Below are the code and all the weights of a small trained network. Each question names an input and a class and asks about switching units off, where a switched-off unit gives its printed mean instead of its output.

import numpy as np


def w(rows, s, z=0):
    codes = np.array(rows[::2]) - 128.0
    scale = np.full(codes.shape[1], s)
    scale[-1] = z or s
    return codes * scale


def norm(h):
    return h / np.sqrt((h * h).mean(-1, keepdims=True) + 1e-5)


def f(y):
    return np.maximum(y, 0)


def log_softmax(a):
    a = a - a.max(-1, keepdims=True)
    return a - np.log(np.exp(a).sum(-1, keepdims=True))


def net(x, mask):
    res = np.array(x, float).reshape(1, 7) / 4 @ E
    u = 0
    for l in range(3):
        y = f(norm(res) @ A[l][:, :-1].T + A[l][:, -1])
        res = res + np.where(mask[u : u + 5], y, B[l][:, -1]) @ B[l][:, :-1]
        u += 5
    return log_softmax(norm(res)[-1] @ U[:, :-1].T + U[:, -1])


A, B = {}, {}
E = w([
[115,112,139,83,43,126,126,85,2],'x0',
[112,162,147,106,129,125,163,112,144],'x1',
[108,106,106,123,140,141,141,143,121],'x2',
[127,131,132,122,130,129,127,121,128],'x3',
[59,226,133,151,76,173,44,163,118],'x4',
[111,107,137,101,148,155,111,102,134],'x5',
[54,161,43,106,115,71,58,88,129],'x6',
],0.0093)
A[0] = w([
[214,95,25,92,223,27,176,56,217,65],'0.n0',
[185,51,72,151,155,105,161,162,184,103],'0.n1',
[99,116,62,3,47,21,106,82,24,2],'0.n2',
[147,127,185,82,106,141,139,132,21,81],'0.n3',
[101,158,197,146,106,196,96,196,106,159],'0.n4',
],0.0058,0.0045)
B[0] = w([
[175,156,23,30,103,79,138,69,157,253],'0.n0',
[118,117,104,65,73,176,151,107,214,203],'0.n1',
[213,58,171,36,209,82,76,179,164,221],'0.n2',
[71,162,109,243,65,215,81,158,51,191],'0.n3',
[143,162,39,29,255,191,157,169,156,207],'0.n4',
],0.0075,0.0062)
A[1] = w([
[174,54,152,97,93,148,149,38,49,83],'1.n0',
[168,93,210,162,159,164,175,178,107,251],'1.n1',
[93,112,45,80,2,125,135,59,101,99],'1.n2',
[159,25,178,85,126,55,185,107,200,211],'1.n3',
[212,16,134,173,43,134,249,33,30,95],'1.n4',
],0.0071,0.0013)
B[1] = w([
[133,95,129,218,121,86,155,98,158,209],'1.n0',
[104,155,158,59,140,56,115,124,152,197],'1.n1',
[165,216,46,120,107,119,143,65,181,208],'1.n2',
[138,104,121,144,65,81,169,145,8,254],'1.n3',
[57,139,56,248,112,113,144,55,141,230],'1.n4',
],0.012,0.0069)
A[2] = w([
[98,159,151,154,83,228,167,138,42,38],'2.n0',
[226,75,69,147,48,69,254,92,135,251],'2.n1',
[145,131,63,88,69,96,92,57,57,162],'2.n2',
[124,101,167,154,204,20,117,108,108,107],'2.n3',
[22,150,106,163,144,80,63,116,172,39],'2.n4',
],0.0088,0.003)
B[2] = w([
[226,8,140,152,111,143,162,145,60,142],'2.n0',
[118,99,169,136,132,182,95,173,86,254],'2.n1',
[179,217,186,115,155,181,115,157,181,209],'2.n2',
[117,126,212,101,139,67,151,147,68,149],'2.n3',
[80,37,153,199,104,40,183,34,142,153],'2.n4',
],0.012,0.016)
U = w([
[193,86,175,124,90,171,156,181,3,5],'0',
[171,203,80,58,150,152,122,152,206,176],'1',
[62,109,117,202,92,66,174,75,128,184],'2',
],0.013,0.0021)

Each question gives the input, the list of numbers given to net, and the class t.
The units are the neurons (one row each of A and B). Each row of codes is followed by its name. A weight is (code - 128) times the scale printed after its matrix; where a second scale follows, it is the last column's (A, B and U).
mask holds one flag per neuron, layer by layer. A switched-off neuron (its flag False) gives its mean, the last column of its row in B, instead of its output. The means were averaged over made-up inputs and are rounded, as every weight is.
A unit's drop is (log p(t) with every unit on - log p(t) with that unit switched off) / (log p(t) with every unit on - log p(t) with every unit switched off).
The circuit of an input: a set's keep is (log p(t) with only the set's units on - log p(t) with every unit switched off) / (log p(t) with every unit on - log p(t) with every unit switched off). Starting from the 12 units with the biggest drops (on a tie, the unit counted first), units are removed one at a time, each time the one whose removal leaves the highest keep (on an exact tie, the one counted first), for as long as the keep stays at least 0.8.
units of the circuit, in order: the units of the circuit, biggest drop first
unit that matters most: the unit with the biggest drop
k most important neurons: the k neurons with the biggest drops, biggest first
k most important neurons of layer l: the k neurons of layer l with the biggest drops, biggest first
drop when u is switched off: that unit's drop, to one decimal
input [0,3,-4,0,6,-3,1], class 2: units of the circuit, in order -> 2.n4
input [5,-2,6,1,-4,4,0], class 2: 2 most important neurons of layer 0 -> 0.n4, 0.n3
input [6,-5,-4,4,-4,-2,0], class 2: 2 most important neurons -> 1.n4, 0.n3
input [4,8,4,-2,-4,1,8], class 0: units of the circuit, in order -> 0.n2, 1.n3
input [1,6,4,-4,-1,-2,-8], class 2: 2 most important neurons of layer 2 -> 2.n2, 2.n0
input [5,4,7,4,3,-5,1], class 1: 2 most important neurons -> 1.n3, 2.n1
input [2,-6,-3,-3,1,7,1], class 1: 2 most important neurons of layer 1 -> 1.n4, 1.n3
input [-1,-1,-6,7,2,-7,-3], class 1: 4 most important neurons -> 1.n4, 1.n3, 2.n1, 0.n4
input [-1,4,7,0,-7,6,7], class 1: 3 most important neurons -> 0.n0, 1.n2, 2.n2
input [-8,-1,-1,-8,-4,-3,-1], class 0: 2 most important neurons -> 2.n1, 1.n3
input [1,-2,4,7,-7,1,-1], class 2: 3 most important neurons -> 1.n4, 0.n2, 0.n4
input [2,-1,-5,8,-5,-6,7], class 0: 3 most important neurons -> 0.n2, 1.n3, 2.n1
input [3,4,-5,-4,3,3,6], class 1: 2 most important neurons -> 1.n4, 1.n0
input [-5,8,-6,-7,-5,4,-2], class 0: unit that matters most -> 2.n1
input [0,-4,-5,-5,-6,-1,1], class 1: 3 most important neurons of layer 0 -> 0.n0, 0.n1, 0.n2
input [8,6,6,-1,8,-8,3], class 1: 2 most important neurons of layer 1 -> 1.n2, 1.n3
input [5,-2,1,8,-4,0,8], class 0: 2 most important neurons -> 0.n2, 1.n3
input [-1,-8,3,-2,-7,-5,5], class 1: 2 most important neurons of layer 0 -> 0.n0, 0.n1
input [7,-2,-8,7,4,-7,3], class 1: drop when 1.n3 is switched off -> 0.1
input [-7,5,1,-6,3,-6,6], class 2: units of the circuit, in order -> 2.n4
